Here are made-up things, facts about them, and rows of numbers that follow some of those facts. Name the thing behind each unnamed row.

How the things are related:
λ: is of sort; μ: points at; ξ: refers to; τ: belongs to class
barebrul {λ=228, μ=moson, τ=397}
bavas {λ=738, μ=noflal, τ=801}
bepo {λ=117, τ=801}
bibrer {λ=97, τ=397}
biflim {λ=738, μ=klasin, ξ=flibra, τ=801}
bisim {λ=117, μ=stasuk, τ=801}
boklin {λ=117, μ=fuve, τ=801}
bonur {λ=448, ξ=klatur, drupubok, piflak, τ=801}
bozuk {λ=97, μ=kagitri, ξ=galin, pladun, τ=801}
braban {λ=311, τ=397}
brabome {λ=97, μ=gremafak, ξ=padri, pugobra, stivar, bruplazul, τ=801}
bratro {λ=448, μ=fleba, ξ=stodur, muflem, padri, piflak, fleba, τ=801}
bregru {λ=738, μ=klatur, ξ=flonal, trodrusta, klatur, tritogrek, τ=397}
brestu {λ=228, ξ=rifi, boklin, trodrusta, pugobra, flibra, briplol, τ=397}
bridi {λ=311, μ=sistin, τ=674}
brikle {λ=448, τ=674}
briplol {λ=738, μ=resem, τ=397}
brolum {λ=117, μ=stakek, τ=531}
brositrek {λ=117, μ=sisik, τ=397}
bruplazul {λ=117, τ=801}
brura {λ=448, μ=zubas, τ=674}
budin {λ=448, μ=meplom, τ=801}
dabri {λ=97, μ=grafli, ξ=braban, τ=801}
deflas {λ=311, μ=zabatrol, τ=531}
dibrudrar {λ=117, ξ=rifi, klukom, muflem, stutrim, τ=801}
drakli {λ=117, μ=skimus, ξ=stodrul, koruk, drogar, τ=801}
drego {λ=311, ξ=pida, τ=801}
driklak {λ=311, μ=trodrusta, τ=674}
drivunil {λ=97, ξ=droflok, kluklun, fluran, τ=801}
droflok {λ=448, μ=bratro, τ=801}
drogar {λ=448, μ=stodur, τ=531}
drotom {λ=117, μ=brura, τ=531}
drupubok {λ=97, μ=driklak, τ=397}
duskivos {λ=738, μ=grero, ξ=klasin, briplol, pladun, τ=801}
farom {λ=117, μ=gride, τ=397}
femiklol {λ=448, ξ=plurin, τ=397}
flagi {λ=117, μ=fleklim, ξ=griflovus, τ=801}
fleba {λ=311, μ=budin, τ=397}
fleklim {λ=311, μ=klagra, τ=801}
flibra {λ=448, μ=bibrer, τ=801}
flifafli {λ=117, μ=pobro, τ=801}
flonal {λ=738, τ=531}
flunor {λ=311, μ=drotom, τ=674}
fluran {λ=117, μ=ketor, τ=801}
fofetril {λ=738, τ=801}
fuflini {λ=448, μ=stasabos, ξ=rifi, posuno, moson, τ=674}
fuplun {λ=311, μ=trira, τ=397}
fuve {λ=117, μ=gituk, ξ=stegrak, klukom, stoluvek, minun, briplol, rotom, trepotri, τ=801}
galin {λ=228, μ=tudriban, τ=801}
gekor {λ=117, μ=sapal, τ=801}
gituk {λ=738, ξ=naflin, fluran, τ=397}
godus {λ=448, ξ=minun, tigrar, pludegas, τ=531}
gota {λ=738, μ=klega, τ=531}
grafli {λ=448, μ=tonivek, τ=531}
greklu {λ=228, ξ=plurin, τ=801}
gremafak {λ=228, μ=bridi, ξ=kagitri, katrak, τ=801}
grero {λ=228, μ=kisti, ξ=stegrak, plurin, padri, fleba, τ=531}
gride {λ=228, μ=barebrul, τ=674}
griflovus {λ=228, μ=poflik, τ=801}
grifo {λ=117, μ=trepas, ξ=tonivek, rabos, deflas, τ=397}
grobrastar {λ=738, μ=pugobra, ξ=vifla, fleba, τ=801}
grusan {λ=228, μ=lidren, ξ=skugal, pida, rotom, katrak, τ=801}
gukla {λ=97, μ=skugal, τ=397}
kagitri {λ=97, μ=pladun, τ=397}
kagris {λ=311, μ=stodrul, ξ=flifafli, barebrul, farom, katrak, pludegas, τ=674}
kapil {λ=97, μ=galin, τ=531}
katrak {λ=738, μ=petru, τ=801}
katre {λ=448, μ=plurin, τ=531}
kelar {λ=738, μ=trarun, ξ=koruk, τ=531}
kestes {λ=117, ξ=skugal, gekor, fuplun, τ=397}
ketor {λ=117, ξ=tripufu, τ=531}
kipi {λ=738, μ=brositrek, τ=531}
kisti {λ=97, ξ=trepotri, τ=801}
klagra {λ=448, μ=vuklel, ξ=grafli, stobral, τ=801}
klasin {λ=117, μ=trepotri, τ=801}
klatur {λ=97, μ=nagiba, τ=531}
klega {λ=97, μ=minun, τ=397}
klostadrun {λ=117, μ=pegar, τ=674}
kludro {λ=311, μ=bozuk, ξ=koruk, drogar, τ=531}
klugan {λ=97, ξ=braban, fuplun, drogar, τ=801}
kluklun {λ=311, τ=531}
klukom {λ=738, μ=dabri, τ=397}
koruk {λ=97, μ=farom, τ=801}
laguk {λ=228, μ=brikle, ξ=zabatrol, gride, tritogrek, plibrokis, τ=397}
lamik {λ=738, τ=531}
ledrolen {λ=448, μ=boklin, τ=674}
lidren {λ=117, μ=viko, ξ=kagitri, vifla, τ=397}
lokem {λ=448, μ=kluklun, ξ=naflin, stufli, τ=674}
matrom {λ=117, μ=rezin, ξ=stivar, piflak, skiplos, pladun, τ=531}
meplom {λ=117, μ=posuno, τ=531}
minun {λ=228, μ=pludegas, τ=531}
mitaskam {λ=311, μ=sostos, ξ=vifla, stobral, τ=397}
mobri {λ=228, μ=griflovus, ξ=barebrul, moson, τ=801}
moson {λ=738, μ=flagi, τ=397}
muflem {λ=117, τ=397}
naflin {λ=117, τ=531}
nagiba {λ=117, μ=tamu, τ=397}
nepi {λ=448, μ=laguk, τ=801}
noflal {λ=228, ξ=lamik, sistin, gekor, τ=801}
noris {λ=117, μ=skipu, ξ=fleklim, klostadrun, τ=397}
padrestom {λ=448, μ=flibra, τ=801}
padri {λ=448, τ=674}
pegar {λ=448, μ=tatul, ξ=padri, stobral, pludapes, padrestom, moson, τ=801}
petru {λ=117, μ=drakli, τ=801}
pida {λ=311, τ=397}
piflak {λ=97, μ=kludro, τ=397}
pladun {λ=228, μ=grusan, τ=801}
plibrokis {λ=228, μ=bisim, τ=397}
plogruga {λ=117, ξ=viko, pugobra, vuklel, budin, τ=531}
pludapes {λ=311, μ=stufen, τ=531}
pludegas {λ=448, μ=koruk, τ=801}
plurin {λ=448, μ=rubre, τ=801}
pobro {λ=97, μ=gota, ξ=skugal, plibrokis, τ=397}
poflik {λ=117, μ=noris, ξ=stodur, stutrim, rugi, τ=531}
posuno {λ=228, μ=tada, τ=674}
pugobra {λ=228, μ=lamik, τ=531}
pupipli {λ=117, μ=drego, τ=397}
rabos {λ=228, μ=drogar, τ=801}
rane {λ=311, μ=fuflini, τ=674}
resem {λ=117, ξ=kipi, fuplun, τ=397}
rezin {λ=117, μ=vovaron, τ=531}
rifi {λ=738, μ=katre, τ=801}
rotom {λ=97, μ=flunor, τ=801}
rubre {λ=738, μ=rane, ξ=briplol, τ=801}
rugi {λ=448, μ=zare, τ=674}
sapal {λ=97, μ=tritogrek, ξ=drotom, τ=674}
sisik {λ=738, μ=braban, ξ=zabatrol, briplol, τ=397}
sistin {λ=311, μ=fofetril, τ=397}
skamir {λ=228, μ=brolum, ξ=skugal, klega, τ=674}
skimus {λ=448, μ=rabos, ξ=stufen, zabatrol, sistin, brikle, τ=674}
skiplos {λ=311, τ=397}
skipu {λ=738, μ=vifla, τ=397}
skiral {λ=117, μ=rotom, ξ=boklin, skipu, bavas, τ=801}
skugal {λ=117, μ=skamir, τ=674}
sostos {λ=448, μ=stutrim, ξ=brositrek, griflovus, pida, τ=801}
stadrim {λ=311, μ=plibrokis, ξ=budin, τ=801}
stakek {λ=117, ξ=skugal, tatul, gota, minun, petru, τ=531}
stasabos {λ=448, μ=zaskur, ξ=bisim, viko, fuplun, skiplos, τ=801}
stastek {λ=97, ξ=barebrul, plibrokis, τ=674}
stasuk {λ=117, μ=kagris, ξ=farom, τ=801}
stegrak {λ=311, μ=skiral, τ=531}
stikli {λ=117, ξ=gota, posuno, τ=801}
stivar {λ=117, μ=vomiplos, τ=674}
stobral {λ=738, μ=gukla, τ=397}
stodrul {λ=448, μ=lokem, τ=531}
stodur {λ=97, μ=rugi, τ=801}
stoluvek {λ=117, μ=katrak, τ=674}
stufen {λ=311, μ=drupubok, τ=801}
stufli {λ=311, μ=flifafli, τ=801}
stunosi {λ=311, μ=mitaskam, ξ=fluran, τ=397}
stustos {λ=117, μ=zedal, τ=801}
stutrim {λ=738, μ=biflim, τ=801}
tada {λ=97, μ=tigrar, ξ=petru, τ=674}
tamu {λ=448, μ=bruplazul, τ=801}
tatul {λ=311, τ=801}
tevu {λ=117, μ=bregru, ξ=padri, gride, τ=801}
tigrar {λ=97, μ=stoluvek, τ=801}
tonivek {λ=448, μ=grobrastar, τ=801}
trarun {λ=448, ξ=rotom, zare, skipu, bridi, τ=674}
trepas {λ=448, μ=stufli, ξ=klasin, τ=397}
trepotri {λ=448, τ=801}
tripufu {λ=117, μ=godus, τ=397}
trira {λ=117, μ=stivar, ξ=bisim, tripufu, τ=801}
tritogrek {λ=117, τ=397}
trodrusta {λ=311, μ=nepi, τ=801}
tudriban {λ=97, μ=klukom, ξ=posuno, τ=801}
velo {λ=738, μ=stastek, τ=801}
vifla {λ=117, μ=stunosi, τ=801}
viko {λ=97, μ=padrestom, τ=397}
voklas {λ=738, μ=fuplun, τ=531}
vomiplos {λ=448, ξ=trodrusta, rabos, fofetril, posuno, pludapes, fuplun, τ=801}
vovaron {λ=117, μ=klostadrun, ξ=gekor, τ=801}
vuklel {λ=97, μ=deflas, τ=801}
zabatrol {λ=228, μ=velo, τ=397}
zafa {λ=97, ξ=stoluvek, driklak, τ=801}
zare {λ=311, μ=bepo, τ=397}
zaskur {λ=311, μ=stegrak, ξ=klega, τ=531}
zedal {λ=311, μ=gekor, ξ=rabos, padrestom, fleba, skiplos, τ=397}
zubas {λ=117, τ=674}

Some things and their rows:
[-11  13  -8  -2   6 -15   6  28  16   8   9  22  33 -10 -34  18   6   6
 -39  35  -4   9  14 -19  11  -7  16  17]: vuklel
[-10  10   3  10 -12  27  -2   8   5 -32   1  12 -46   7  16 -24 -20  27
  13  -9 -32  -1   4   5 -27  12 -13  12]: laguk
[ 28  11 -15  -2   3 -25  -2   0 -27  14  -3  -3  23 -10   2 -23  33  -8
  27 -45   4   0 -15  -4  22 -13  25   3]: stodrul
[-13  30 -11  -4 -25  -9  -8  12  -1   3   8  15  20  -6   3  23  24  -1
 -45  50 -17   4  -2 -14   9 -11 -14  -3]: flonal
[-19 -12  -4   3  32  16  14  16   6 -27  23  17 -31   3 -22 -34  -7  29
   6 -22 -33   9 -15  -5 -30 -17 -27  35]: pegar
[ 11 -39  20  13  29   9  -3 -17   0 -22  13   4 -31  21  -3 -27 -22  -4
  20 -31   4   2 -17  11 -19 -13 -25   4]: stikli
[-32  20  12 -11   9 -10 -16  -5   4 -33 -19  -4   1 -15   2  25  36 -23
 -21  33 -26   7  35  -2   0  17   9  -6]: stegrak
[ -1  59   6  17 -36   5 -15  10  27  11  -1  16   6 -18  -1  -1 -18  29
 -11  26   8 -10  20 -18  27  26   9 -12]: bibrer
[-31 -19  35  19  14  -4   9  10   9  22  -5  15 -57  -7  27  -8 -35 -12
  27  -8  17   8  -8 -43 -22   0 -40  -3]: gremafak
[-14  51 -13   0 -21 -20 -17  31   4  20 -13   1  23 -11 -11  11   7  10
   4  10  20 -15  28   2  43  11  47  -2]: braban
[  7 -47 -17 -22  29   0   4  -6 -21 -26  -8 -16  17  25  -2   7  24 -39
   7 -21  22 -14 -22  28  -7 -16   0 -10]: boklin
[-36  39  -8 -15 -19 -19  -6   6  -2  18 -17 -12  49   0  -2  21  38 -13
  13  19   8  11  27   9  37  14  53  -6]: fuplun
[-84  -3  14   7  -9   3  19  41   7  18  15  34 -26  13 -20 -15 -46  25
  -7  29 -26  37   4 -35 -19 -13 -30   8]: brabome
[-12  26  -4  -7   4 -18  -9  13  -1 -12   0   5  18 -13 -19  13  23   3
 -23  10 -32   5  20 -12  19   7  36  -4]: deflas
[ 16  13  -5  -4  -8  16  -5 -16   0 -17 -34  -9   9  -1  27  29  47 -26
  20   6  16 -11  20  29   4  21  -3 -15]: barebrul
[-37  -1 -30 -25  -4 -24   6  21 -21 -18  -9  -1  17   4 -10  14  30 -12
 -36  24 -44  24  26   4   9   3  38  11]: pludapes
[  7  31  -4   0 -42   1   2  -9   4   9 -16  -1  12 -19  13  20   2 -10
 -16  44  17  -4  38   0  14  43  16 -19]: klega
[-20 -30 -26 -27  12   3   9   2 -30 -35  40  -1 -20  35 -13 -51   7  14
   2 -38 -37  22 -43  15 -34 -24   1  15]: matrom

Name these rows:
No name comes twice in this set of rows, the named rows included.
[ 46  18 -15  -1 -47  -4   9  17 -21  21   6  23   9 -16 -14  -8 -15  28
 -47  31 -38  -5  -8 -26   4  -6  11   3]	kelar
[  5  12  -7   3 -13 -28  21  22  -3  36   1  17  54 -28 -29  16   7 -12
 -35  15  12  -3  18 -18  21  -4  42  12]	koruk
[ 15 -22  34  30   8   7   9 -14   7   5  -5  13 -46 -18   8 -23 -31  -2
  18 -34   9   0  -4 -19 -16   0 -16  17]	sostos
[-16   5  28   8 -11  29  23 -25  23   9  59  52  21 -10 -17 -21  12  37
 -33  31 -15  70  15 -23 -42   8 -59  13]	duskivos
[-14  15 -29 -22 -39  16   4  11  -5  -3 -33   1  37  16  12  45  35 -23
 -16  79  -1  -3  28  16   5   5  -5 -29]	briplol
[-23  26   1  12 -10  37   5  14   9 -40  14  13 -41  11   1 -32 -11  44
  23   5 -45  13  -2   2 -20  -1 -28  10]	brestu
[ 32 -37 -18   4   6 -29  26   4 -25  28 -21 -14  14 -11 -14   0  13 -18
  15 -27  10  -6  -9  -3   3 -16  51  17]	droflok
[-12 -33  29  14  14  13  18   1   7  -4 -14  11 -29   2   0 -12 -24   5
   9   4 -19  24  -6 -13 -32  -1 -27  13]	mobri
[ 18   0  54  15  16  22 -34 -22  -3 -15   9 -10 -68  14  12 -49 -32  11
  24 -29   6 -14 -38   0 -10  13 -58 -23]	stakek
[ 15  12 -15   0  -1  16 -18  11 -13 -20  30 -11 -18  21   0 -45 -29  29
  23 -45  13 -17 -35  32   4  -2  17  -8]	resem
[ 18  44  17   2   1 -34 -12   2   4  29   2   6  19 -33 -11  -4  16   4
 -19 -12   3  -5  21 -36  35  13  40   1]	kluklun
[ 23 -36   3 -15  12   5 -17 -49  -6  13 -31 -56  13   9  50  43  10 -43
  31 -20  47  -6 -14  30   6  12 -20 -33]	skugal
[ 18  21  -4  -8 -20  -1  -4  -2   0  11 -11  15  15 -13  22  30  36 -22
 -40  55   0   1  28 -19   6  12 -26 -22]	gota
[-51  32 -20  -3  -7 -29   4  57  13  30  27  34  12  12  -7  27   3 -12
 -23  36  31  -5  -3 -36  12 -32 -31   6]	fofetril

The same things again, as new rows of numbers:
Some rows with their names:
[ 19 -26   4   3  -1 -46   0  -3  24  33  12 -34  -8   2 -10 -14  -3  25
 -42 -37  16 -13  -7   0 -41  11 -20  35  11   2]: budin
[ -3 -32  -1 -18  27  10 -11  -4  36   1  22   4  17  61  17  37 -44  20
 -52 -30 -17 -10 -37   1 -36  29 -12   7   6  -8]: bregru
[ -6 -35   3  -4  59  -7  -2  -8  38   0   9 -15   5  13  12  -4 -44  23
 -47  -5  -9  -8 -33   1   1   9   0  14   6   3]: tevu
[ 25 -31   3 -14   2 -47 -10  -1  24  13  13 -28  -9  -2 -12 -15 -24   2
 -25 -38 -17   1 -24   0 -37  10 -20  21  14  -6]: gride
[ 10 -32   1 -14  -2 -21 -11   5  21  33  47 -26 -11   4 -12  -3  -8  -1
 -45 -39 -18  -1 -28  -4 -37   9 -14  14  18  -5]: farom
[  0 -33   1  20  47  -2  16  -8  48  21   9 -33  22  52 -12   8 -46  35
 -55 -37 -18 -11 -34  -1 -39   6  26   4  10  -3]: drakli
[ 14 -27  -2  24   1 -43  -3  -2  29  42  14 -30  -8  -3 -13 -14 -30  32
 -30 -40  16  -4  -6  -1 -38  10 -19  26  11  -5]: tatul
[  3 -29   0 -16  17 -13 -10  -3  40  25  49 -27  35  73 -10  46 -47   9
 -57 -39 -15 -16 -39   2 -42  35   3   6   5  -6]: pobro
[ 24 -24   2   2  -1 -47  -6  -5  24  34  13 -30  -9 -13 -11 -17  -2  22
 -35 -38  11 -12  -4   1 -38  11 -19  35   9   5]: droflok
[ 27 -27   3 -15  -1 -45 -11  -5  24  33  48 -31  -8  38  -9  14 -12   4
 -14 -37 -16  -5 -22   0 -39  16 -21  26  11  -6]: gukla
[ -1 -35   3  15  43  -2   1  -6  47  13  12 -25  12  20  -9   7 -45  38
 -57 -34 -13 -11 -35   3 -36  11   9   8   6   1]: stikli
[ 12 -26  -3   4   0 -39  -8  -8  25  35  46 -27 -10  31 -10   8   4  10
 -41 -37  -1 -11 -11  -1 -37  17 -21  49  11  -7]: zare
[  2 -30   5   8  31 -28   5  -7  49  22  13 -25  20  35 -10  14 -43  34
 -54 -40  -8 -13 -34  -2 -39  15 -10   2   5  14]: noflal
[ -2 -30   2 -11  37 -33  -7  -6  36   1  13 -29  25  31 -10  14 -44  27
 -46 -38  -9 -14 -34  -3 -40  10  -6   8   7  14]: gremafak
[  5 -31   6 -18  38 -21 -13   1  21   4  33  49   6  39  37  55 -48  19
 -57 -33  51 -12 -35   2 -28  74 -20  10   5   1]: brestu
[  1 -33  -3  13  33  30 -10  -3  62  35  39 -30  10  60 -11  40 -43  17
 -56 -41 -17 -15 -33   0 -38  10  20   6   5  -7]: resem
[  0 -31   3   3  -2 -46 -10  -5  30  38  13 -29  -4  -2 -10 -17 -35  52
  -6 -14 -15  37 -35   0 -37  22 -20   9  17  -8]: stutrim
[  4 -21   2   7  -1 -45  -8  -5  23  26  13 -32 -12  -9 -13 -15 -20  38
 -33 -39  14  -4 -14  -1 -40  16 -21  32  12  -4]: stufen

Name these rows:
No name comes twice in this set of rows, the named rows included.
[  3 -27   2 -17  33 -30 -13  -2  22   0  31  -5   8  32  19  39 -12   6
 -59 -39  33 -15 -34   3 -37  45 -16  17   3   9]	trepas
[  0 -33   5 -15  32 -29 -14  16  20   2  12  51   9  -8  37  46 -50  70
 -54 -35  96   2 -35  -1 -33 116 -24   8  10  -4]	rubre
[  1   7   1  24  23 -23 -10  -6  23   2  15 -29  15  15 -12  30 -45  53
 -54 -42  24 -14 -32   3 -39  16  25   5   3   6]	zaskur
[  2 -14  -1 -15  45   0 -11  -8  53  -2  13 -20   9  59  15  26  -5   2
 -46 -24  -5 -14 -26   0 -21   7  -2  28   4  -6]	zedal
[ -3 -28   1  -5  59  -1  -1  -7  55   0  10 -12  19  40  14  -9 -46  15
 -12  -2 -14  16 -35  -1  -3  10 -10  10   6  -3]	grobrastar
[ -1 -32   5  -7  65 -23  19  -7  53  -2  10 -10   8  34  10  -3 -44   1
 -15  -6  -5 -10 -29  -2  -1   5 -18  13   5  19]	greklu
[  3 -31   2   3  -1 -41  -9  -6  39  37  13 -28  -8 -18  -9 -18  -4  44
  -6   9 -18  19 -28   1 -16   9 -19  22  12  -5]	vifla
[  7 -24   3  19  40 -41   8  -3  24  10  13 -16   2  11 -11   3 -39  32
 -56 -39  37 -13 -34   8 -37   9 -10  10   5  25]	godus
[  1 -20   6 -16  67 -40  15  -9  42  -3  10 -26   7  23  20  -5  -9   2
 -37 -17  20 -15 -13  -2 -11   4  -8  38   3  30]	bratro
[  0 -21   5  -8  59 -36  17  -7  49   0   8 -28  12  23   5  -3 -15   6
 -40 -24  12 -13 -14  -2 -22   5  -1  27   5  30]	pegar
[  0 -31   4 -14  31 -15 -11  -7  32   4  32   2  17  53  18  49 -44  15
 -55 -37   2 -15 -35   3 -38  42 -18   9   6  -4]	laguk
[  0 -32   1  -3  31  24  -9  -3  55   3  20  12  13  67   1  38 -45  12
 -46 -28 -12 -12 -34  -2 -32  19 -16  12   8  -6]	gituk
[  0  11   1  32  34 -16  -3  -8  39   6  12 -31  24  36 -10  -3 -34  36
 -54 -39 -14 -13 -35   1 -40   4  30   7   3   1]	kludro

